Here is a tiny trained network, its code and every weight. The questions are about switching its units off for an input and a class, where a switched-off unit gives its printed mean instead of its output.

import numpy as np


def w(rows, s, z=0):
    codes = np.array(rows[::2]) - 128.0
    scale = np.full(codes.shape[1], s)
    scale[-1] = z or s
    return codes * scale


def norm(h):
    return h / np.sqrt((h * h).mean(-1, keepdims=True) + 1e-5)


def f(y):
    return y / 2 * (1 + np.tanh(0.7978845608 * (y + 0.044715 * y**3)))


def log_softmax(a):
    a = a - a.max(-1, keepdims=True)
    return a - np.log(np.exp(a).sum(-1, keepdims=True))


def net(x, mask):
    res = np.array(x, float).reshape(1, 4) / 4 @ E
    u = 0
    for l in range(3):
        y = f(norm(res) @ A[l][:, :-1].T + A[l][:, -1])
        res = res + np.where(mask[u : u + 12], y, B[l][:, -1]) @ B[l][:, :-1]
        u += 12
    return log_softmax(norm(res)[-1] @ U[:, :-1].T + U[:, -1])


A, B = {}, {}
E = w([
[111,2,136,115],'x0',
[128,129,130,128],'x1',
[132,148,146,51],'x2',
[179,146,136,124],'x3',
],0.013)
A[0] = w([
[123,125,60,103,157],'0.n0',
[123,129,174,145,211],'0.n1',
[136,99,133,96,141],'0.n2',
[105,100,88,130,108],'0.n3',
[8,132,136,127,3],'0.n4',
[154,126,34,104,131],'0.n5',
[127,125,44,209,100],'0.n6',
[141,85,160,132,139],'0.n7',
[90,81,131,191,177],'0.n8',
[159,102,81,203,152],'0.n9',
[194,201,136,119,227],'0.n10',
[65,184,88,142,97],'0.n11',
],0.014,0.0019)
B[0] = w([
[190,141,85,148,134],'0.n0',
[175,131,112,120,141],'0.n1',
[167,180,170,157,163],'0.n2',
[78,173,151,80,152],'0.n3',
[4,240,147,105,170],'0.n4',
[110,163,224,102,130],'0.n5',
[141,183,255,58,196],'0.n6',
[191,108,84,128,174],'0.n7',
[156,142,153,179,214],'0.n8',
[126,227,200,139,194],'0.n9',
[175,47,135,104,255],'0.n10',
[179,66,34,164,186],'0.n11',
],0.0064,0.0069)
A[1] = w([
[89,59,189,114,146],'1.n0',
[152,157,137,162,122],'1.n1',
[132,210,163,70,232],'1.n2',
[98,98,77,141,164],'1.n3',
[78,120,196,145,73],'1.n4',
[100,30,110,104,49],'1.n5',
[82,142,121,50,81],'1.n6',
[166,132,124,72,4],'1.n7',
[90,59,197,174,151],'1.n8',
[115,114,149,38,37],'1.n9',
[190,102,169,28,163],'1.n10',
[68,92,96,254,150],'1.n11',
],0.012,0.0024)
B[1] = w([
[143,214,34,184,190],'1.n0',
[217,74,172,87,157],'1.n1',
[77,35,36,133,232],'1.n2',
[93,228,220,181,126],'1.n3',
[68,203,52,68,159],'1.n4',
[186,153,3,104,168],'1.n5',
[83,149,176,106,154],'1.n6',
[79,159,150,151,157],'1.n7',
[205,149,94,199,195],'1.n8',
[130,146,190,110,161],'1.n9',
[88,87,168,93,253],'1.n10',
[175,186,202,57,166],'1.n11',
],0.0055,0.0074)
A[2] = w([
[202,59,119,104,141],'2.n0',
[51,156,32,193,6],'2.n1',
[143,145,254,103,218],'2.n2',
[193,31,218,120,101],'2.n3',
[84,189,168,192,204],'2.n4',
[193,82,118,113,108],'2.n5',
[43,128,161,99,216],'2.n6',
[78,214,63,142,15],'2.n7',
[68,49,141,37,120],'2.n8',
[133,168,117,125,178],'2.n9',
[139,187,137,141,101],'2.n10',
[251,152,162,74,20],'2.n11',
],0.0098,0.002)
B[2] = w([
[62,164,135,226,244],'2.n0',
[92,157,129,134,169],'2.n1',
[110,173,253,54,210],'2.n2',
[37,213,75,121,253],'2.n3',
[144,123,117,53,189],'2.n4',
[71,106,93,131,208],'2.n5',
[139,197,210,176,182],'2.n6',
[113,134,61,152,183],'2.n7',
[194,44,138,154,223],'2.n8',
[152,81,108,104,154],'2.n9',
[116,90,168,151,154],'2.n10',
[86,156,10,166,255],'2.n11',
],0.0075,0.0054)
U = w([
[151,72,6,133,253],'0',
[2,164,93,102,5],'1',
[141,123,166,58,219],'2',
[10,129,99,122,66],'3',
],0.014,0.0022)

Each question gives the input, the list of numbers given to net, and the class t.
The units are the neurons (one row each of A and B). Each row of codes is followed by its name. A weight is (code - 128) times the scale printed after its matrix; where a second scale follows, it is the last column's (A, B and U).
mask holds one flag per neuron, layer by layer. A switched-off neuron (its flag False) gives its mean, the last column of its row in B, instead of its output. The means were averaged over made-up inputs and are rounded, as every weight is.
A unit's drop is (log p(t) with every unit on - log p(t) with that unit switched off) / (log p(t) with every unit on - log p(t) with every unit switched off).
The circuit of an input: a set's keep is (log p(t) with only the set's units on - log p(t) with every unit switched off) / (log p(t) with every unit on - log p(t) with every unit switched off). Starting from the 12 units with the biggest drops (on a tie, the unit counted first), units are removed one at a time, each time the one whose removal leaves the highest keep (on an exact tie, the one counted first), for as long as the keep stays at least 0.8.
units of the circuit, in order: the units of the circuit, biggest drop first
unit that matters most: the unit with the biggest drop
k most important neurons: the k neurons with the biggest drops, biggest first
k most important neurons of layer l: the k neurons of layer l with the biggest drops, biggest first
drop of u: that unit's drop, to one decimal
input [7,-5,1,8], class 1: units of the circuit, in order -> (2.n3)
input [-8,1,8,-8], class 0: units of the circuit, in order -> (0.n11; 1.n2; 2.n2)
input [-7,4,6,1], class 0: 2 most important neurons -> (1.n2; 0.n6)
input [-3,3,1,1], class 0: 2 most important neurons of layer 0 -> (0.n6; 0.n9)
input [-6,0,5,-5], class 0: 3 most important neurons of layer 0 -> (0.n10; 0.n11; 0.n6)
input [5,7,5,5], class 3: 2 most important neurons of layer 2 -> (2.n3; 2.n0)
input [4,7,5,6], class 3: 2 most important neurons -> (2.n3; 0.n4)
input [5,-3,7,-5], class 2: 2 most important neurons of layer 1 -> (1.n9; 1.n6)
input [-5,2,3,1], class 0: 2 most important neurons of layer 0 -> (0.n6; 0.n8)
input [2,-1,3,5], class 1: 2 most important neurons -> (2.n3; 0.n4)
input [8,3,6,-5], class 0: 3 most important neurons of layer 1 -> (1.n5; 1.n0; 1.n8)
input [7,-7,7,0], class 0: 2 most important neurons -> (1.n5; 0.n6)
input [0,-2,-1,6], class 1: 2 most important neurons of layer 2 -> (2.n3; 2.n2)
input [4,1,-6,1], class 2: unit that matters most -> 0.n9
input [-8,0,6,-6], class 0: 2 most important neurons of layer 0 -> (0.n11; 0.n10)
input [-6,0,-7,-5], class 2: 2 most important neurons of layer 1 -> (1.n0; 1.n1)
input [2,-2,5,1], class 2: 2 most important neurons of layer 2 -> (2.n8; 2.n11)
input [-4,-3,-6,-5], class 2: 2 most important neurons of layer 2 -> (2.n11; 2.n3)
input [5,-8,-7,6], class 3: drop of 0.n4 -> 0.3
input [-8,-6,2,-7], class 0: unit that matters most -> 0.n11
input [4,7,-7,0], class 2: drop of 0.n9 -> 0.2
input [1,4,5,-3], class 2: drop of 1.n9 -> 0.3
